Here is a tiny trained network, its code and every weight. The questions are about switching its units off for an input and a class, where a switched-off unit gives its printed mean instead of its output.

import numpy as np


def w(rows, s, z=0):
    codes = np.array(rows[::2]) - 128.0
    scale = np.full(codes.shape[1], s)
    scale[-1] = z or s
    return codes * scale


def f(y):
    return y / 2 * (1 + np.tanh(0.7978845608 * (y + 0.044715 * y**3)))


def log_softmax(a):
    a = a - a.max(-1, keepdims=True)
    return a - np.log(np.exp(a).sum(-1, keepdims=True))


def net(x, mask):
    res = np.array(x, float).reshape(1, 4) / 4 @ E
    y = f(res @ A[0][:, :-1].T + A[0][:, -1])
    res = res + np.where(mask, y, B[0][:, -1]) @ B[0][:, :-1]
    return log_softmax(res[-1] @ U[:, :-1].T + U[:, -1])


A, B = {}, {}
E = w([
[132,46,66,3,175,99,97,103,122],'x0',
[61,107,170,93,166,104,228,160,104],'x1',
[161,166,60,113,157,155,187,205,227],'x2',
[120,120,132,125,125,141,132,115,143],'x3',
],0.014)
A[0] = w([
[85,102,126,105,185,72,208,151,140,218],'neuron 1',
[132,197,163,187,66,176,123,178,153,38],'neuron 2',
[103,135,194,176,87,137,173,152,68,169],'neuron 3',
[124,149,79,110,105,84,156,104,141,145],'neuron 4',
[141,101,195,147,146,110,146,167,99,154],'neuron 5',
[134,18,138,48,138,103,102,153,116,23],'neuron 6',
[191,161,108,173,80,159,16,73,150,224],'neuron 7',
[162,135,134,138,78,103,115,94,141,81],'neuron 8',
[216,81,1,78,125,137,119,143,181,128],'neuron 9',
[153,203,171,190,91,166,128,163,161,253],'neuron 10',
[143,101,131,60,192,105,110,90,96,86],'neuron 11',
[154,157,141,131,86,169,89,87,131,66],'neuron 12',
[140,183,90,126,156,164,207,202,196,2],'neuron 13',
[146,197,82,108,154,154,222,207,193,200],'neuron 14',
[187,141,39,96,158,140,74,156,182,105],'neuron 15',
[104,62,96,44,207,56,112,96,118,121],'neuron 16',
[120,92,121,114,160,91,206,134,138,187],'neuron 17',
],0.0084,0.0094)
B[0] = w([
[181,164,121,129,79,103,145,95,107,223],'neuron 1',
[93,59,96,187,179,168,91,184,138,171],'neuron 2',
[108,140,161,87,160,105,179,93,169,184],'neuron 3',
[98,118,131,129,164,101,140,145,141,146],'neuron 4',
[88,128,155,105,153,118,136,117,154,155],'neuron 5',
[164,132,83,190,97,116,108,94,103,182],'neuron 6',
[142,96,78,198,123,167,60,160,91,233],'neuron 7',
[131,119,117,156,119,115,123,122,103,135],'neuron 8',
[91,142,200,79,209,105,163,124,187,228],'neuron 9',
[135,191,136,117,74,71,162,69,113,225],'neuron 10',
[153,77,100,170,116,104,83,119,116,182],'neuron 11',
[138,108,122,159,85,107,142,111,93,144],'neuron 12',
[225,144,101,181,26,72,137,102,1,185],'neuron 13',
[116,85,73,155,157,197,32,202,129,251],'neuron 14',
[49,180,201,92,168,117,184,98,191,199],'neuron 15',
[133,104,89,183,125,144,89,168,111,233],'neuron 16',
[170,147,122,124,110,115,112,123,125,194],'neuron 17',
],0.0098,0.017)
U = w([
[175,165,114,149,11,78,141,59,101,50],'0',
[114,71,69,163,180,235,83,226,133,134],'1',
[34,170,248,25,205,119,224,101,205,251],'2',
],0.013,0.003)

Each question gives the input, the list of numbers given to net, and the class t.
The units are the neurons (one row each of A and B). Each row of codes is followed by its name. A weight is (code - 128) times the scale printed after its matrix; where a second scale follows, it is the last column's (A, B and U).
mask holds one flag per neuron, in row order. A switched-off neuron (its flag False) gives its mean, the last column of its row in B, instead of its output. The means were averaged over made-up inputs and are rounded, as every weight is.
A unit's drop is (log p(t) with every unit on - log p(t) with that unit switched off) / (log p(t) with every unit on - log p(t) with every unit switched off).
The circuit of an input: a set's keep is (log p(t) with only the set's units on - log p(t) with every unit switched off) / (log p(t) with every unit on - log p(t) with every unit switched off). Starting from the 12 units with the biggest drops (on a tie, the unit counted first), units are removed one at a time, each time the one whose removal leaves the highest keep (on an exact tie, the one counted first), for as long as the keep stays at least 0.8.
units of the circuit, in order: the units of the circuit, biggest drop first
k most important neurons: the k neurons with the biggest drops, biggest first
drop when u is switched off: that unit's drop, to one decimal
input [-1,5,0,7], class 2: units of the circuit, in order	neuron 7
input [-1,8,5,4], class 0: 2 most important neurons	neuron 13; neuron 1
input [1,0,-7,-4], class 1: 2 most important neurons	neuron 10; neuron 1
input [1,-2,-8,-5], class 1: 3 most important neurons	neuron 10; neuron 1; neuron 13
input [4,-1,5,-2], class 2: 2 most important neurons	neuron 9; neuron 15
input [-7,7,5,-2], class 0: 2 most important neurons	neuron 13; neuron 10
input [-8,-1,2,-5], class 1: 2 most important neurons	neuron 2; neuron 14
input [0,5,1,-7], class 0: 2 most important neurons	neuron 9; neuron 1
input [2,-7,-6,-5], class 1: 2 most important neurons	neuron 7; neuron 10
input [-8,-5,3,7], class 1: 2 most important neurons	neuron 2; neuron 7
input [1,-3,-6,8], class 1: 4 most important neurons	neuron 10; neuron 1; neuron 13; neuron 7
input [1,-7,-4,-6], class 1: 4 most important neurons	neuron 7; neuron 1; neuron 13; neuron 10
input [-6,5,7,-3], class 0: 2 most important neurons	neuron 13; neuron 10
input [5,-7,-7,5], class 1: most important neuron	neuron 7
input [-7,5,7,6], class 0: 2 most important neurons	neuron 13; neuron 10
input [5,0,3,6], class 2: drop when neuron 15 is switched off	0.3
input [7,2,-4,-5], class 0: drop when neuron 7 is switched off	1.4
input [-8,6,-8,8], class 2: drop when neuron 7 is switched off	0.0
input [-7,1,3,1], class 0: drop when neuron 9 is switched off	0.4
input [4,6,-1,-1], class 0: units of the circuit, in order	neuron 1
